Below are the code and all the weights of a small trained network. Each question names an input and a class and asks about switching units off, where a switched-off unit gives its printed mean instead of its output.

import numpy as np


def w(rows, s, z=0):
    codes = np.array(rows[::2]) - 128.0
    scale = np.full(codes.shape[1], s)
    scale[-1] = z or s
    return codes * scale


def f(y):
    return np.maximum(y, 0)


def log_softmax(a):
    a = a - a.max(-1, keepdims=True)
    return a - np.log(np.exp(a).sum(-1, keepdims=True))


def net(x, mask):
    res = np.array(x, float).reshape(1, 8) / 4 @ E
    y = f(res @ A[0][:, :-1].T + A[0][:, -1])
    res = res + np.where(mask, y, B[0][:, -1]) @ B[0][:, :-1]
    return log_softmax(res[-1] @ U[:, :-1].T + U[:, -1])


A, B = {}, {}
E = w([
[128,127,128,128,128,128,128,129],'x0',
[128,128,128,128,128,128,129,128],'x1',
[128,128,128,128,128,128,128,129],'x2',
[128,129,128,128,128,128,128,129],'x3',
[128,128,127,128,128,128,128,128],'x4',
[128,123,93,132,13,129,62,149],'x5',
[5,196,122,130,125,134,133,128],'x6',
[126,135,137,46,127,27,123,145],'x7',
],0.016)
A[0] = w([
[137,121,128,127,129,127,126,128,141],'neuron 0',
[161,108,129,128,129,126,127,128,168],'neuron 1',
[127,130,154,125,236,126,184,113,254],'neuron 2',
[115,137,127,128,127,129,130,127,137],'neuron 3',
[215,85,131,126,130,124,126,127,227],'neuron 4',
[125,133,133,51,127,36,125,141,133],'neuron 5',
[86,158,126,130,126,130,131,127,132],'neuron 6',
[165,105,129,128,129,126,126,128,173],'neuron 7',
[130,124,125,179,128,187,131,120,204],'neuron 8',
[129,126,103,132,15,128,79,141,132],'neuron 9',
[129,126,124,155,128,162,131,122,171],'neuron 10',
[5,191,122,130,125,134,133,129,138],'neuron 11',
[135,124,131,122,131,123,128,128,141],'neuron 12',
[135,122,124,129,119,127,122,130,125],'neuron 13',
[126,129,125,134,119,134,123,128,119],'neuron 14',
[129,126,99,132,2,129,70,143,133],'neuron 15',
[201,85,131,127,130,124,126,128,215],'neuron 16',
[85,157,125,128,126,131,131,128,132],'neuron 17',
[115,137,127,124,127,123,128,131,121],'neuron 18',
[128,129,137,127,155,127,140,122,160],'neuron 19',
[124,130,125,136,120,136,124,128,126],'neuron 20',
[123,133,129,124,128,126,128,129,123],'neuron 21',
[183,95,131,128,129,125,127,128,194],'neuron 22',
[118,135,123,132,119,133,124,129,124],'neuron 23',
[133,124,125,129,118,127,121,131,125],'neuron 24',
[126,132,132,67,128,56,124,138,132],'neuron 25',
[130,123,126,194,128,204,132,118,225],'neuron 26',
[128,129,136,127,151,128,138,123,156],'neuron 27',
[117,135,123,131,118,130,122,131,118],'neuron 28',
[113,138,123,130,117,130,123,132,112],'neuron 29',
],0.017,0.0094)
B[0] = w([
[138,129,130,128,131,125,125,130,140],'neuron 0',
[165,129,133,130,131,129,127,127,169],'neuron 1',
[130,191,143,124,150,131,209,96,253],'neuron 2',
[114,128,126,129,130,126,132,124,141],'neuron 3',
[227,130,135,132,137,127,126,129,230],'neuron 4',
[128,138,169,37,114,72,127,148,236],'neuron 5',
[92,127,124,126,126,127,131,125,166],'neuron 6',
[172,131,131,129,134,128,128,129,174],'neuron 7',
[128,119,107,186,140,181,130,113,192],'neuron 8',
[127,73,119,131,116,124,71,156,227],'neuron 9',
[128,123,113,158,136,156,130,115,164],'neuron 10',
[6,127,124,124,120,130,132,124,230],'neuron 11',
[135,131,131,126,131,125,130,129,141],'neuron 12',
[134,122,128,129,129,126,121,129,138],'neuron 13',
[125,120,122,131,127,131,124,131,136],'neuron 14',
[128,62,118,131,113,125,65,159,240],'neuron 15',
[221,130,134,130,135,127,125,129,217],'neuron 16',
[82,126,124,126,126,127,131,125,166],'neuron 17',
[117,129,133,122,122,128,129,127,140],'neuron 18',
[131,140,134,125,134,129,145,121,159],'neuron 19',
[124,122,123,132,129,132,125,130,138],'neuron 20',
[124,128,130,125,126,128,129,128,134],'neuron 21',
[183,130,131,129,134,127,127,130,195],'neuron 22',
[119,122,123,130,127,132,124,131,139],'neuron 23',
[131,124,129,129,130,125,121,131,138],'neuron 24',
[128,136,164,62,117,90,127,145,213],'neuron 25',
[126,119,98,209,144,208,130,110,210],'neuron 26',
[132,138,132,126,133,129,142,122,155],'neuron 27',
[117,122,123,128,125,132,123,134,140],'neuron 28',
[115,122,124,127,124,131,123,134,142],'neuron 29',
],0.018,0.025)
U = w([
[236,219,110,218,210,204,233,58,240],'0',
[233,252,198,51,168,43,226,123,148],'1',
[229,57,65,227,130,193,61,146,142],'2',
[228,78,167,62,75,35,61,187,92],'3',
[22,220,83,208,195,201,244,47,202],'4',
[27,253,191,48,122,46,241,101,114],'5',
[22,63,44,216,94,198,74,141,67],'6',
[24,83,147,49,39,46,73,183,7],'7',
],0.0037,0.0017)

Each question gives the input, the list of numbers given to net, and the class t.
The units are the neurons (one row each of A and B). Each row of codes is followed by its name. A weight is (code - 128) times the scale printed after its matrix; where a second scale follows, it is the last column's (A, B and U).
mask holds one flag per neuron, in row order. A switched-off neuron (its flag False) gives its mean, the last column of its row in B, instead of its output. The means were averaged over made-up inputs and are rounded, as every weight is.
A unit's drop is (log p(t) with every unit on - log p(t) with that unit switched off) / (log p(t) with every unit on - log p(t) with every unit switched off).
The circuit of an input: a set's keep is (log p(t) with only the set's units on - log p(t) with every unit switched off) / (log p(t) with every unit on - log p(t) with every unit switched off). Starting from the 12 units with the biggest drops (on a tie, the unit counted first), units are removed one at a time, each time the one whose removal leaves the highest keep (on an exact tie, the one counted first), for as long as the keep stays at least 0.8.
circuit, biggest first: the units of the circuit, biggest drop first
unit that matters most: the unit with the biggest drop
k most important neurons: the k neurons with the biggest drops, biggest first
drop when u is switched off: that unit's drop, to one decimal
input [3,-7,-7,-6,-7,-4,1,-5], class 4: 2 most important neurons : (neuron 4; neuron 16)
input [-1,1,-7,8,5,0,-6,-7], class 0: circuit, biggest first : (neuron 15)
input [-3,-2,-8,-1,-8,-2,-3,0], class 0: 2 most important neurons : (neuron 5; neuron 25)
input [8,0,1,4,-3,-7,1,7], class 5: circuit, biggest first : (neuron 4; neuron 16)
input [-2,-6,-8,-6,5,-6,5,1], class 5: 2 most important neurons : (neuron 26; neuron 8)
input [4,6,6,-7,-7,3,-2,0], class 2: 2 most important neurons : (neuron 5; neuron 25)
input [-6,-5,6,6,7,0,0,1], class 1: 2 most important neurons : (neuron 15; neuron 11)
input [7,2,-5,0,4,-4,6,0], class 4: 2 most important neurons : (neuron 5; neuron 25)
input [-5,-6,6,0,-3,1,5,1], class 7: 3 most important neurons : (neuron 2; neuron 26; neuron 8)
input [3,-1,-8,2,7,0,6,4], class 5: 2 most important neurons : (neuron 15; neuron 9)
input [-7,-6,2,-1,2,-4,1,-3], class 4: 2 most important neurons : (neuron 4; neuron 16)
input [2,-3,-3,-6,0,4,5,1], class 7: 2 most important neurons : (neuron 26; neuron 8)
input [3,0,1,0,-6,5,1,7], class 7: 2 most important neurons : (neuron 4; neuron 16)
input [4,-2,6,-5,3,1,2,-8], class 6: unit that matters most : neuron 2
input [1,5,1,-1,8,-4,2,-7], class 4: drop when neuron 16 is switched off : 0.0
input [-8,1,-1,-3,-2,2,6,6], class 7: drop when neuron 2 is switched off : 0.1
input [-4,-7,-4,-4,-6,-7,-1,-1], class 0: drop when neuron 5 is switched off : 0.1
